Rows, each followed by one of two labels for a hidden trait (new trait and labels in each part)
In the rows, zero is written as 100.
[ 86  97 107 111 116 104 111 113 107 110  94  96  99  99  83 126 100  80
 112 109  93 100  97  77  76 102  84 108  57 102  55 111  83 105  79 104
 122  65 121 101 112  92 113  97 124 111  74  94  96 106  80  67  84  95
 114  94 121  92  67  94  96 107 103 106  77  73 116  92 117  95 125  88
  57 101 101 121 129 101  76  84  94 111 104  96 124  75  94  99  76  86
 102  84 101 114 113  91 106 124 117  95 104 109  97  88  90 111 108  99
  93 105  74 125 108  99 169  59 100  91 115  89 106  89  75  89  85  89
 104 101 107  90 124  85  99  81 105 113 105  76  93 105  88 110 100  80] -> [39]
[108  45  85 125 107  88  84  78 101  99 119 120 101 107 101  97  95 100
 105  93  86  91 104 112 101 101  93  87  85  71 117  97  92  81 111  94
  96 118  74  97  99 107 111 133  51  94  89 113 104 114 116 140 113 115
  93 114  80 128 133 116 107 102  91 127  99 113 103 117  96 107  74 115
 109 109 107  93  85  70 124 112 101 105 101 109  94 113  97 115 104 104
  71 106 120 103 124  98 102 104  81 123 104 112 104 102 102  77  72  82
 105 112  97  72  96 122  93 114 124 119  97 106  90 112 102  84 117 106
  91 102 101 120 103 105 109 101  90 117  90 106 109  77 115 107 107 102] -> [39]
[ 87 106  99  81  88 109 107 112  87 104  96  70  93  96  77 120 103  84
 102  93  82 105  96  64  79 105  87 107  81  98  61 106 106 104  82 115
 117  92 142  97 110 104 106  82 133 107  66  94  91 106  83  63  99  93
 102  96 122  88  79  95  88  97 104 111  86  81 112  83 106  89 122  86
  62  85  93 123 119 119  79  88  93 109  90  89 105  73 103  93  76  91
  84  87  96 124  98  95 105 117 134  91 106 105 105 107  99 110 100 104
  89 117  79 129 102 102 145  42 100  84 109  92 110  73  84  94  99  94
 102 102  87  78 124  87  76  88 102  90 100  72 100 110  96  94  97  91] -> [39]
[ 91 111 107  81 109 114 111 115  92 102  95  55  93  97  75 116 100  80
 104 103  84 105  98  75  78 112  91 107  55 108  61 105  97 104  85 109
 117  83 125 104 108  98 108  83 132 104  78  90  95 105  82  69  87  94
 109  97 123  88  75  94  93 104 107 111  72  74 112  82 103  89 121  92
  62  88  98 129 117 119  69  90  93 109  97  89 108  73  99 101  82  89
  89  87  96 114  95  92 103 117 125  86 100 108 106  89  89 119 101 100
  94 109  82 122 104 101 156  46 100  85 107  91 107  71  77  87 101  94
  99 104 102  80 118  91  80  94 107  97 101  81  92 109  93 100  95  82] -> [39]
[ 87  96 114 119 133  99 114 100 113 104  86  97 101 100  91 115  99  75
 114 110 120  96  96  79  84  98  91 112  50  97  70 110  72 106  84  98
 124  56 101 119 106  94 118  81 126 109  84  92  90 104  84  66  81 103
 122  95 125  88  60  96 100 103  92 102  75  81 106  95 124 105 123  89
  66 101 103 123 127 107  73  76  94 114 112  98 139  82  92  99  85  89
 112  86  90 109  96  89 102 104 100 105 100 108  86  84  86 104  99 104
  96  92  84 117 120 105 164  67 103  91 113  85 100  98  81  95  84  86
 110 105 120 100 142  89  94  84 101 130 110  92  89  99  97 115 102  78] -> [29]
[ 88 106  93 110  55  90  97 126 107 114 100 108  96 100  83 108 102 111
 103  72  97 103 123  76  89 117  98 115 173 112 147  94 116 109 111 109
 108 103 108  91 108  97  91 108 106 100 120  92  95  87  92  82 106  82
  74  99  86 107 112  73 107  92  94  95 118 111  93 101 100  90 144  88
 119 106  93  59  87 124 103  91 101  87  89  91  71 108 103  97  92 106
 119 106  75  93 114  95 109 107 136  80  86  89  93 103 127 107 117 134
 108 124 110 113 107  94  48 114  86 109  92 106 116 100 144  97  77  99
 106  92  87 114  73  92 122  97 115  93  88  94  93 100  59  81  86 107] -> [39]
[114  54  92 106 101  94  87  76  98  87 113 107 100 106 108  89  92  96
 103  90  90  92 105 119 104 108  99  86  78  73 119  94  90  82 113  94
  90 122  73 101  95 112 112 123  53  91 100 109 102 115 127 135 109 115
  95 116  76 119 146 124 108 102  90 133 110 117  98 114  91 104  71 113
 119 106 113 104  81  75 120 114 103 102 109 109  96 116  98 116 109 102
  68 106 111  98 109  95  97  92  80 125 101 108 102 102  96  69  74  86
 109 107 102  69 100 122  76 119 125 116  93 111  88 107 105  86 124 105
  90 106 106 120 100 108  99 111  90 120  89 115 105  79 123 107 103 102] -> [39]
[106 119 122 120 153  89 106  91 103  95  90 125 109 103 130  91 102  97
  93 135 136  95  80 116 118  73 111 101  66 109  89 106  85 103  93  87
  99  79  86 117  91  95 101  77 110 104 106 107 100  89 105 101  95 115
 123  87 120  84  62 115  98  99 103  69  87  89  96 100 111 117  69 105
  97 101  96 106 124  80  86  89 102 106 113 111 136 101  97  87 112  99
 125  96 105  99  80 115  81  70  63 118 109  97  91  92  83 108 110  92
  93  52 117 100  95  87 132 120  91  92 110  91  97 127  74 128  96  98
 108 101 114  95 122 111 100  93  88  86 120 119  99 108 132 119 113 100] -> [29]
[108 104 113 126 151  96  96  81  94  87  96 114 106  94 130 104  97 100
  94 128 128 102  61 125 135  73 112  83  72 102  80 105 105  96 100  98
  85 120  91 110  87  89 108  90  94 103  92 106 116  77 109 127 115 114
 117  95 121  88  78 120 106 109 114  61  76  76 102 102  95 125  54 112
 118  98  83  91 100  66 104 105  95 106 101 105 100  99  99  92 124  99
 106 105 120  94  85 118  81  73  62 113 118 102 114 100  90  98 110  45
  98  61 107  91  83  84 106 109 100  99 103  98  88 127  76 115 110 109
 105 101 100  98 103 112  93 106  96  67 121 116 102 100 137 118 120 109] -> [29]
[100 105  75  70  54  98  98 107 110 116 103 123 104  96 108  89 107 119
 102  92  82 104 121 131 103  87 107  84 152  95  81  94 101 107 110  87
  88  96  86  80 110 101  81 130  93  94 128  92 106 108 104 120 102  82
  78 107  80 110 156  94  92  99  93 110 123 125  94 114  86  81 108 100
 103 114 131 118  84 105 124 122 107  86 110 103 104 108 107 106 100 111
  99 114 112  97 103  94 125 132 106  99  99  89 107 123 108  90  82 100
  93 104  82 114  96 104  28 133 109 102 108 112 107  77 107 105 100 102
  98  94  98  88  59  93 124 109  92 134  86  96 121  91  74  92  98 110] -> [39]
[102  46  87 125 110  91  84  75  97  85 112 108  99 101 106  95  94  88
 105  81  93  95  96 104 111 104  95  90  82  70 124  95  91  80 108 100
  94 115  79 103  97 112 120 113  49  95  92 103 102 107 122 129 114 120
  99 119  84 115 129 122 115 102  88 130  97 109  99 118  97 109  73 113
 124 105 101  88  85  75 116 106  98 112 104 104 105 122  96 114 110 100
  65 103 111 103 109  96  93  86  80 126 103 108 104 102 102  70  72  76
 111 111  98  66 107 121  89 116 127 117  96 105  81 109 100  82 121 104
  97 108 103 128 105 107  92 103  92 111  94 112 101  77 122 112 107 100] -> [29]
[104 100  76  61  62  97 102  90 104 105  95 110 103  94 109  81 106 117
  98  91  82 103 122 129 108  89 109  86 136  93  79  91 107 105 109  88
  85 103  85  86 108 110  89 122  92  92 117  89 100 113 106 122  99  89
  79 107  75 105 164 103  92  94  86 128 123 132  90 113  86  76  98  99
 108 108 136 123  84 112 124 120 108  90 112 101 112 109 107 108 103 110
  94 114 110 101  90  90 124 118  99  90  95  88 104 124 101  83  75 115
  97 105  87 112 105 104  48 138 112 109 105 116 100  78 108 104 107 101
  99 101 103  95  68 103 109 114  90 145  87  96 116  94  78  93 100 109] -> [39]
[101 104  71  58  59  97  99  89 107 110  96 111 102  92 100  84 108 115
  98  84  79 102 117 127 108  89 108  88 138  88  95  91 100 103 108  87
  88  99  95  89 109 111  89 124  87  93 119  89 101 114 107 116  98  86
  81 108  82  99 166  97  92  94  87 126 121 133  86 114  85  79 103  96
 111 108 141 120  83 115 111 121 107  91 111 103 115 117 109 110 103 109
  95 111  99 102  87  90 122 115 101  99  94  84 104 125 103  84  76 113
  97 104  85 114 104 101  37 136 114 102 106 110 102  75 107 103 104 102
 101 101 102  94  71 100 104 113  90 137  87  98 117  90  76  95  98 111] -> [39]
